Here is a tiny trained network, its code and every weight. The questions are about switching its units off for an input and a class, where a switched-off unit gives its printed mean instead of its output.

import numpy as np


def w(rows, s, z=0):
    codes = np.array(rows[::2]) - 128.0
    scale = np.full(codes.shape[1], s)
    scale[-1] = z or s
    return codes * scale


def norm(h):
    return h / np.sqrt((h * h).mean(-1, keepdims=True) + 1e-5)


def f(y):
    return y / 2 * (1 + np.tanh(0.7978845608 * (y + 0.044715 * y**3)))


def log_softmax(a):
    a = a - a.max(-1, keepdims=True)
    return a - np.log(np.exp(a).sum(-1, keepdims=True))


def net(x, mask):
    res = np.array(x, float).reshape(1, 6) / 4 @ E
    u = 0
    for l in range(4):
        y = f(norm(res) @ A[l][:, :-1].T + A[l][:, -1])
        res = res + np.where(mask[u : u + 7], y, B[l][:, -1]) @ B[l][:, :-1]
        u += 7
    return log_softmax(norm(res)[-1] @ U[:, :-1].T + U[:, -1])


A, B = {}, {}
E = w([
[42,49,182,150,185,198],'x0',
[152,123,108,147,148,148],'x1',
[125,128,133,126,127,126],'x2',
[95,134,127,133,104,103],'x3',
[143,31,68,25,143,3],'x4',
[108,111,45,53,59,238],'x5',
],0.0049)
A[0] = w([
[153,144,129,67,56,104,88],'0.n1',
[97,111,148,68,73,104,124],'0.n2',
[183,45,200,191,167,97,137],'0.n3',
[201,217,145,58,88,79,6],'0.n4',
[254,167,145,128,3,80,5],'0.n5',
[193,131,134,92,144,193,201],'0.n6',
[80,165,83,109,106,118,114],'0.n7',
],0.0047,0.002)
B[0] = w([
[174,168,55,106,151,170,155],'0.n1',
[210,38,18,245,141,169,153],'0.n2',
[108,138,87,160,68,79,248],'0.n3',
[20,165,102,221,219,187,173],'0.n4',
[1,195,94,80,208,96,211],'0.n5',
[58,160,56,125,49,66,211],'0.n6',
[160,98,160,75,172,199,132],'0.n7',
],0.0047,0.0016)
A[1] = w([
[113,129,98,46,65,196,54],'1.n1',
[78,64,206,99,211,159,22],'1.n2',
[65,3,188,136,155,180,108],'1.n3',
[123,73,112,53,86,107,119],'1.n4',
[95,179,174,140,42,177,121],'1.n5',
[184,117,201,167,200,91,4],'1.n6',
[154,165,118,81,58,101,134],'1.n7',
],0.007,0.0012)
B[1] = w([
[142,74,89,181,13,135,229],'1.n1',
[64,186,89,138,129,108,184],'1.n2',
[117,194,55,93,130,114,254],'1.n3',
[136,68,147,178,187,118,207],'1.n4',
[240,93,135,164,205,172,224],'1.n5',
[116,105,90,151,2,86,194],'1.n6',
[62,112,129,141,176,165,157],'1.n7',
],0.0079,0.0033)
A[2] = w([
[120,54,112,113,184,85,51],'2.n1',
[116,124,95,85,190,183,129],'2.n2',
[179,160,97,129,180,136,168],'2.n3',
[153,65,78,2,151,82,202],'2.n4',
[167,204,141,143,132,188,180],'2.n5',
[49,229,33,115,210,140,137],'2.n6',
[121,172,232,131,122,37,250],'2.n7',
],0.0066,0.0024)
B[2] = w([
[159,130,205,177,180,99,164],'2.n1',
[141,155,125,139,90,65,150],'2.n2',
[94,119,153,69,73,91,169],'2.n3',
[118,177,195,159,176,175,242],'2.n4',
[92,117,205,75,220,2,213],'2.n5',
[68,162,140,78,112,86,252],'2.n6',
[147,42,20,155,10,226,236],'2.n7',
],0.0067,0.0039)
A[3] = w([
[170,185,122,57,105,98,150],'3.n1',
[172,169,254,171,140,159,105],'3.n2',
[104,52,114,127,178,76,222],'3.n3',
[64,223,69,130,155,115,1],'3.n4',
[77,185,100,96,132,110,121],'3.n5',
[119,91,69,118,82,193,103],'3.n6',
[126,178,127,132,75,37,122],'3.n7',
],0.008,0.0009)
B[3] = w([
[85,175,130,97,124,164,155],'3.n1',
[254,116,167,87,224,75,209],'3.n2',
[207,193,209,68,157,172,210],'3.n3',
[67,152,151,95,131,144,255],'3.n4',
[44,165,199,85,106,182,218],'3.n5',
[131,115,162,209,55,49,248],'3.n6',
[63,130,112,138,97,215,232],'3.n7',
],0.007,0.0036)
U = w([
[151,63,70,236,10,141,1],'0',
[29,195,132,92,141,152,190],'1',
[227,114,164,128,254,120,190],'2',
],0.009,0.00058)

Each question gives the input, the list of numbers given to net, and the class t.
The units are the neurons (one row each of A and B). Each row of codes is followed by its name. A weight is (code - 128) times the scale printed after its matrix; where a second scale follows, it is the last column's (A, B and U).
mask holds one flag per neuron, layer by layer. A switched-off neuron (its flag False) gives its mean, the last column of its row in B, instead of its output. The means were averaged over made-up inputs and are rounded, as every weight is.
A unit's drop is (log p(t) with every unit on - log p(t) with that unit switched off) / (log p(t) with every unit on - log p(t) with every unit switched off).
The circuit of an input: a set's keep is (log p(t) with only the set's units on - log p(t) with every unit switched off) / (log p(t) with every unit on - log p(t) with every unit switched off). Starting from the 12 units with the biggest drops (on a tie, the unit counted first), units are removed one at a time, each time the one whose removal leaves the highest keep (on an exact tie, the one counted first), for as long as the keep stays at least 0.8.
circuit, biggest first: the units of the circuit, biggest drop first
most important unit: the unit with the biggest drop
k most important neurons: the k neurons with the biggest drops, biggest first
top k neurons in layer l: the k neurons of layer l with the biggest drops, biggest first
drop of u: that unit's drop, to one decimal
input [8,5,-6,3,-3,8], class 0: top neuron in layer 2 -> 2.n4
input [-1,-1,-1,-6,7,5], class 2: circuit, biggest first -> 1.n4, 3.n3
input [7,-8,-4,2,8,3], class 2: circuit, biggest first -> 1.n4, 3.n3
input [-5,-5,-4,-6,4,-5], class 0: circuit, biggest first -> 2.n7, 2.n5
input [3,2,1,-2,-6,-7], class 0: 2 most important neurons -> 1.n6, 2.n7
input [-7,0,-8,-4,0,-5], class 1: top 2 neurons in layer 0 -> 0.n5, 0.n4
input [-6,5,6,6,1,4], class 1: 2 most important neurons -> 0.n5, 2.n7
input [-6,3,5,-2,6,-1], class 1: top 3 neurons in layer 0 -> 0.n5, 0.n4, 0.n1
input [2,6,5,2,-5,-5], class 0: 4 most important neurons -> 1.n6, 2.n7, 2.n4, 2.n1
input [-2,-2,0,0,-6,-7], class 0: 2 most important neurons -> 2.n7, 1.n6
input [-4,-8,-1,5,6,-3], class 2: 2 most important neurons -> 1.n3, 1.n2
input [-6,6,8,-7,-8,-2], class 2: top 3 neurons in layer 1 -> 1.n3, 1.n5, 1.n2
input [6,-1,0,-5,-6,8], class 0: top 2 neurons in layer 1 -> 1.n1, 1.n5
input [5,0,6,-7,4,7], class 0: most important unit -> 1.n1
input [5,3,-7,-2,-7,4], class 2: drop of 2.n5 -> 0.1
input [-8,1,3,-1,6,-5], class 1: drop of 0.n5 -> 0.5
input [5,-6,4,2,8,0], class 2: drop of 1.n4 -> 0.6
